Both labels of each row:
[  5 -14  -8   0  -7  -1  -1   6  -3  -5  -6   3  -1   3 -10  -3  -5  20
   5   4   5 -11   7   8  -5  -6   0   2   1   3   9 -18   8  16   0  -4
   7  -3  13  -3   0   0   8]
S + Q303
[  4   0 -14   2  -9  -1  -2   7   2  -3   0  -2   1   1  -4  -3   2  -1
   0   2   4  12   3   2   0   0  -8  -2  -1   2  14   4  -7 -19   1   7
  -4   4  17  -2  -9   3   8]
S + Q487
[ -4 -11  39   3  -6   1  28   4  -3 -14 -13   0  -1   5  16   2  -4   9
 -12   0   8 -17   1   2   3  -3  10   2 -11  -1   0  11  13  32   4  -3
   0  -5   2  -3   2  -4  14]
C + Q832
[ -1 -25  19   2  -6   4  -9   4  -2   9 -10  -4   0   4   4  -8  -6  15
  -7   4   1  -9  -6   7   1  -1   2   2   2   0   9   5  17   3  -1   0
   1   1  17   4   3   1   6]
C + Q303
[  0   3 -15   0  -7   7  -2   4   5   8   2   1   0  -9  -8  -1   2  -4
   7   2   0   9  -1   8   3  -3  -9 -17   5   4  14   0   3 -25   2   7
   6   2  13   7  -9  16   1]
S + Q487
[ -6   1  32   2 -15   1  28  -1  -1 -18  -6   0   3   3 -13   0  -3   8
  -1  -6   0 -13  -2   3  -3  -1   1  -1   3  -3  -1  -9  13  13  -1   2
   3 -10   2  -1   0  -5   4]
C + Q832
[  4  -6   4  -1 -13  -4  -5  -2   7   6  -4   0   5  -4  -4   6  -1   3
   2   2   0  -9   1  -4   0   1  -1   7   0   2  -2  12   8  -4  -1  -4
   6  -1   1   4  -2   1   3]
C + Q487
[ -2  -9   1   1  -5   3  -3  -4  -6   5  -4   1  -4   0   3  -5   0  12
   5   4   0 -11   0   6   3  -4  -1   2   1   3   2   6   1   2  -3  -1
   2   0   8   3   6   9   8]
C + Q303
[  4   2   5  -2 -24   1   5  -6   5   0  -3   4   5  -8  -9   4  -4   3
   8   3   1  -9   1   5  -2  -1  -1   4   9   5   1  23   3 -11   4   6
   5   2   7   5   2   3  20]
C + Q487
[  3 -16  -1   0 -11   3   0   9  -6  -2  -3   4  -1  -3  -2  -8  -6  21
   7   7   0 -12   5   5  -7  -5 -12   3   2  -1   9 -12   6   5   0  -7
  12   0  20  -2   0   0  11]
S + Q303
[ -2 -15  -7  -3  -3   6  -7   4  -2   3   0   5   0  -5  -2  -2  -4  15
   8   8  -2 -12  -3  14  -3  -6   0   3   6  -1   3 -11  14   6  -2  -6
   8  -1   9   0  -1   7   5]
C + Q303
[  4   1  -4  -1 -24   3   4   4   4  -5  -1   4   4  -4  -6  -1  -2  -3
   2   0   0   1   1   8  -4  -4 -11   1   4   5   4   9  -8 -20   6  -2
  -4   3   7   2  -1   8  10]
S + Q487
[ -6  -5  16   2   2   2  14   4  -4  -8  -3   2   8   6   1  -3 -12   5
  -2   1   0  -4   1   0   1   7   7  -1  -6  -3  -2 -10   0  19  -1  -2
  -2  -3  -6  -6   9  -4   2]
C + Q832
[ 0 -7  6  1 -6  2  4  1 -5 -3 -2  0 -1 -5 -2  2 -2 13 10  6  0 -8  0 18
 -1  0  1  1  5 -1  2  4 -6  7  3  4  3  0 10  5  4 -1 11]
C + Q303
[ -1  -1 -15  -1 -13   0  -7   3   0   2   3  -3   7  -2  -9  -5   2   5
  -4   5   2   7   2  14   1   1  -8   3   7   1  18   4   6 -23  -1   4
   6   3  26   8 -10  15   7]
C + Q487
[  0  -7  -7  -1   7   4  -1   4  -9  -1  -2  -2  -2   2  -4 -12   0  11
   8   5  -3  -6   0  12   8   0   8  -2  -5  -2  18 -12   1  -4  -2  -3
   0  -2   8  -3   1  -1  -2]
S + Q303
[  1  14  12   1  -9   6  19   4  -8 -13   2   2  -1   2  -5  -3   1   0
   4  -2   0  -4   6   0   1   0   1  -3  -4  -4   5 -10  -3   7   2   0
  -2  -6   4  -8  -3  -3   0]
S + Q832
[  3  -3  -6   1  -7   1  -3   5   3  -1   0   2  -2  -2  -7  -3  -4   2
   2   2   0   2   3   7  -4  -3  -4   6   9   2  13   1   5 -16   0   5
   4   0   9   5  -3   5  -2]
S + Q487
[ -1 -15  16  -1  -8   3   1  -3  -1  13  -7  -1  -2   1   5   2  -3  -2
  -6   6   9 -16  -1  -4  -1  -2   8  36   3   2 -11  11  10  12  -2   1
   9  -1  -7   4  10  -2  12]
C + Q303
[ -5  -2  24   0   1   0  19  -1  -4  -7 -10   0  -1   8  -4  -5  -6   2
 -14  -1   6   5   7   3   0  -7   5   0  -5  -4  12 -21  16  18   4   8
  -1  -3   9   2  -4  -4  -2]
C + Q832
[  0 -10  18  -2  -9   7   4  -5   5  11  -4   1   3   4   5  -1  -2   2
 -11   4   5   7   1   2  -3  -5   2  16   3  13   5  33   8  -1   0   2
   1   3  11  12   3   8  12]
C + Q487
[  0  -1   4   0   6   4  11   6  -6  -9   2   0  -2   4   5  -3   3   3
  -3  -2  -4   0   1   5   0  -7  -1  -2  -5  -3   5 -17   2  10  -1  -3
   1  -5   2  -8  -2   0  -9]
C + Q832
[  3 -17   5   0  -8   1  -8   4  -3  -9  -4   1   1  -7 -14   0 -10  20
   9   1   2 -22  -2   4 -10   1   4   5   1  -2   0 -31  30  15  -6  -6
  12  -4   6   0  -1 -10   9]
C + Q303
[  1 -14  -4   4   1  -3  -1   1  -5  -5  -4  -3  -1  -3   0   2  -7  13
   2  -1  -1  -8   0   2  -3  -5   3  -1   3   3   3  -7   4  13  -2   0
   1  -2   6  -1   1  -8   5]
C + Q303
[  2 -16   1  -3  -3   5   3  13  -9 -19  -5  -2  -3   0  -2  -8  -4  19
   7  -3  -2  -9   3   5  -4  -4  -3   0  -1  20   8 -30   4  15  -3  -6
   0  -7  33  -6   4  -7   7]
C + Q303
[ -1  -6   2  -3  -8  -1   3  -4   3   6  -1   0  -3 -11   6   1  -1   1
  -1  10   3   1   2  -4  -1  -4   0   3   4   4  -1  25 -12   0   3   1
  -2   6   5   6  10   3  14]
C + Q487
[-2 -1 24  4 -7  1 21 10  0 -9 -2  1 -3  6  1 -1 -3  2 -5 -1  3 -2  0 11
  0 -9  0  4  1  0 17 -9  9 11  0 -2  0 -6  9 -1 -2  1  3]
C + Q832
[ -1  -8   6   3  -5   3  -1   1  -4   6  -8   2  -2  -4   1  -4  -4  17
   5   4   5 -16   1   9   3  -2   5 -19   1   3  -1   2  14   9  -3  -2
   5   1   5   4   5   6   3]
C + Q303
[  3   5   4  -2 -15  28  13   9 -10  -7  -2   3   0  -3  -5  -3   1  -2
  -1   1   1   3   5   8   4   0  -1   0   0   2   9   5  -9 -19   4   2
 -15  -1  10  -3  -1   6   2]
S + Q487
[  4  -1 -33  -1  -3  -1 -10   6  12  10   8   0  -1  -7  -7  -7  -1  -1
   8   3  -2  14  -1   3  -7  -4 -13   1   0   1   9  -3  -7 -20   2   2
  -1   2  13   4  -5  12   6]
S + Q487
[ -2   3   4   6   4  -5   9   6  -2 -19  -1   2   1   9  -7   0   0   1
   2  -7  -2  -2   0   4  -4  -1   3  -5  -3  -3   6 -32   6  11  -2  -1
   1  -6   2  -8  -6 -11 -12]
S + Q832
[  0  -2   6   2 -26   1  -4  -5   3   7  -3   0   6  -4 -12   0  -2   0
  10   0   2 -18  -3  12   5  -1  -6  -1  13   3   1  23  19 -30   0   2
  14  -1   8   8   0  14  10]
C + Q487
[ -1 -23  13  -1 -11   5  -7   6   0  -2 -11  -2   5   3  -4  -2 -10  20
  -1   4   2 -11  -2   3  -4  -5   0  10   3   5   5  -7  19  12  -1 -23
   6   4  16   4   4  -6  17]
C + Q303
[ -2  -3  -9   4  -4   0  -7   6  -4  -8  -3   0   1  -3  -6  -7  -4   9
  14  -2  -5  -7  -2   4   0   3  -2  -3  -3  -3   1 -27   4  -5  -4  -4
  -1  -8  10  -4  -3  -5  -7]
S + Q303
[  6 -21  11   6 -29   5   9   0   2 -12 -14   4   5  -4 -14  -1  -4  10
   2   4   1 -20   1   5  -2   3   1   0   5   8  -2  12  10  -7   0  -3
   1   0   3   1   7  -1  10]
C + Q303
[ -4  -1  24   0  -8   1  13  -1  -8 -10 -14   2  -2  -2  -4  -4   2   5
  -1  -4   3 -13   2   8   3   0   8  -3  -2   1  -3  -6  11   9  -1   0
   0  -4   0  -4   0  -3  -1]
C + Q832
[  0   6   2   6  -5   3  13   4  -5 -14  -3  -5  -3   0  -7  -3   0   5
   2   1  -4   0   2   1  -1   2   6  -5  -6  -6   2 -21  -4   5  -1   1
  -5  -9   4  -8  -3  -8  -4]
S + Q832
[-2  4 16  0  2  7 21 -2  4 -3  4  1 -4  4  3  0 -5  0 -2  0  2 -4 -3  1
 -5 -4  8 -2 -2 -4 -1 -5 -2 22  4  0  2 -7 -3 -2  3  1  5]
C + Q832
[  4   5  20   2 -16  -5  12  -4   7  -6  -2  -1  -8   0   0   3  -3  -2
  -6   5   3  -7  -2   4   3  -2   1   2  10   1   1  19  -1  -7   4   4
   2  -1   6   3   1  10  12]
C + Q487

Two labels a row:
[  2  14 -13   3   8  -8   0   0  -5  -6  -4  -4  -6  -5  -4  17 -11  -6
   8   0   4   6  -7 -15   4   9 -14   4  21  -6  16   2   8  -2   8   1
  -4   8  -6  -6  12  -5  -4]
L + E
[  7  11  -6   6  22   3  -1 -12  -2   4  -2  -2  -2  -2  -8  16 -10  -7
  17   4   4   7 -10 -11  11   2  -8   0   6  -3   0   5  -1  -2   6  17
  -9   4  -9  -1   4  -4  -4]
L + E
[  4   1  -3   1  23  -3   4 -10  -6   0  -7  -1   5   2  17   2 -17  -4
  -3   5   1  -2 -13 -10  -9   4 -20   0  18  -2   3   3   7  -2   5  -1
   4   3  -3   7   1  -1  -1]
V + E
[  2  -1   5  -6   8   3  -8 -15  -1   2   5  -6   2   2  -2   5 -11  -9
  14   7   8   4  -8  -3  -2   6  -4  10  26  -1  -4  -4   6   5   2  13
 -14   2  -6 -10  12  -7  -1]
L + E
[  6   7 -12   1  16   5   0   5  -9   8   5  13 -11   0 -14  10  -9 -10
   7  -6   5  10   4 -11  25  -9 -12 -12   0   1   3  10   7  -3   5  27
 -20  -7 -10  14 -12  -4 -13]
Q + E
